Below are the code and all the weights of a small trained network. Each question names an input and a class and asks about switching units off, where a switched-off unit gives its printed mean instead of its output.

import numpy as np


def w(rows, s, z=0):
    codes = np.array(rows[::2]) - 128.0
    scale = np.full(codes.shape[1], s)
    scale[-1] = z or s
    return codes * scale


def f(y):
    return y / 2 * (1 + np.tanh(0.7978845608 * (y + 0.044715 * y**3)))


def log_softmax(a):
    a = a - a.max(-1, keepdims=True)
    return a - np.log(np.exp(a).sum(-1, keepdims=True))


def net(x, mask):
    res = np.array(x, float).reshape(1, 3) / 4 @ E
    y = f(res @ A[0][:, :-1].T + A[0][:, -1])
    res = res + np.where(mask, y, B[0][:, -1]) @ B[0][:, :-1]
    return log_softmax(res[-1] @ U[:, :-1].T + U[:, -1])


A, B = {}, {}
E = w([
[181,207,231,117,189,209],'x0',
[101,130,191,78,6,225],'x1',
[47,187,96,29,199,169],'x2',
],0.011)
A[0] = w([
[88,142,43,132,79,110,2],'N1',
[23,150,115,56,181,177,54],'N2',
[146,141,101,100,109,129,50],'N3',
[103,100,102,125,80,124,83],'N4',
[152,131,191,119,166,168,75],'N5',
[52,105,77,90,124,107,84],'N6',
[184,123,73,158,255,71,210],'N7',
[107,127,154,86,31,156,183],'N8',
[110,131,140,89,88,132,154],'N9',
[181,154,153,91,176,156,58],'N10',
[181,154,218,141,173,160,67],'N11',
[107,131,125,114,40,198,150],'N12',
[114,124,166,123,88,184,159],'N13',
[127,144,169,71,90,98,149],'N14',
[195,92,171,199,65,123,72],'N15',
[205,129,139,168,84,108,93],'N16',
[106,76,114,141,68,75,92],'N17',
],0.016,0.0024)
B[0] = w([
[182,147,90,164,128,140,179],'N1',
[144,154,151,5,108,150,236],'N2',
[125,129,118,123,135,121,130],'N3',
[148,116,90,162,145,136,164],'N4',
[179,123,74,158,117,120,192],'N5',
[187,154,78,138,126,155,187],'N6',
[37,80,212,162,125,94,252],'N7',
[79,87,166,163,141,89,218],'N8',
[104,125,162,142,130,117,167],'N9',
[169,151,78,158,123,144,189],'N10',
[176,129,53,186,131,139,217],'N11',
[81,109,180,166,125,92,215],'N12',
[89,110,147,155,158,121,195],'N13',
[101,115,128,135,133,124,161],'N14',
[130,167,143,16,121,148,214],'N15',
[132,152,124,43,124,155,185],'N16',
[180,146,79,165,134,151,191],'N17',
],0.023,0.021)
U = w([
[70,82,179,169,148,75,153],'0',
[145,153,139,5,129,138,190],'1',
[198,130,70,196,145,127,7],'2',
],0.015,0.0017)

Each question gives the input, the list of numbers given to net, and the class t.
The units are the neurons (one row each of A and B). Each row of codes is followed by its name. A weight is (code - 128) times the scale printed after its matrix; where a second scale follows, it is the last column's (A, B and U).
mask holds one flag per neuron, in row order. A switched-off neuron (its flag False) gives its mean, the last column of its row in B, instead of its output. The means were averaged over made-up inputs and are rounded, as every weight is.
A unit's drop is (log p(t) with every unit on - log p(t) with that unit switched off) / (log p(t) with every unit on - log p(t) with every unit switched off).
The circuit of an input: a set's keep is (log p(t) with only the set's units on - log p(t) with every unit switched off) / (log p(t) with every unit on - log p(t) with every unit switched off). Starting from the 12 units with the biggest drops (on a tie, the unit counted first), units are removed one at a time, each time the one whose removal leaves the highest keep (on an exact tie, the one counted first), for as long as the keep stays at least 0.8.
circuit, biggest first: the units of the circuit, biggest drop first
unit that matters most: the unit with the biggest drop
k most important neurons: the k neurons with the biggest drops, biggest first
drop when u is switched off: that unit's drop, to one decimal
input [-7,-5,-5], class 2: unit that matters most => N17
input [2,-6,-7], class 1: 4 most important neurons => (N15 N16 N8 N12)
input [6,6,5], class 0: 3 most important neurons => (N12 N8 N13)
input [1,0,1], class 1: 2 most important neurons => (N7 N8)
input [-2,7,7], class 0: 2 most important neurons => (N8 N12)
input [-8,7,1], class 2: 4 most important neurons => (N7 N17 N6 N1)
input [3,0,2], class 2: 2 most important neurons => (N15 N16)
input [6,-4,-7], class 1: 2 most important neurons => (N15 N16)
input [7,-4,-6], class 2: 3 most important neurons => (N11 N2 N5)
input [-7,-7,8], class 1: 4 most important neurons => (N2 N6 N8 N12)
input [-7,-6,8], class 1: 2 most important neurons => (N2 N6)
input [-6,7,-8], class 1: 3 most important neurons => (N15 N16 N7)
input [-3,5,-8], class 1: drop when N15 is switched off => 2.9
input [5,-4,-7], class 1: circuit, biggest first => (N15)
input [-3,6,6], class 0: drop when N15 is switched off => 2.7
input [8,8,6], class 0: drop when N9 is switched off => 0.1
